M = [-0.025, 1.856, 0.845, 0.514, -1.312]
The third entry from the right -> 0.845
The 4th entry -> 0.514

Questions about the array below. Rows and columns are numbered from 1.
1) Find the entry in row 3 and column 1.
2) Find the bottom-right entry.
3) Find the entry in row 2 and column 3.
4) Find the entry directly below 6806.
5) Find the entry in row 1 and column 3.
6) Find the entry at row 2, column 1.
7) Find the entry in row 1 and column 2.
8) Find the entry just left of 6598.
[[6480 6567 6386 6716 6003 6336 6583 6614 6397]
 [7596 7376 6363 6402 5671 5124 6806 7016 7640]
 [7580 7390 6219 6269 5790 5031 6778 7056 7760]
 [6178 7165 5361 7173 3522 5975 6331 6673 7193]
 [6483 6598 6397 6481 6530 6513 6603 6595 6476]
 [6417 6552 6311 6851 6526 6542 6614 6604 6204]
 [6372 7292 6111 7094 6150 6407 6701 6192 7255]
 [6119 7014 5297 7075 3067 6273 6322 6293 7767]]
1) 7580
2) 7767
3) 6363
4) 6778
5) 6386
6) 7596
7) 6567
8) 6483
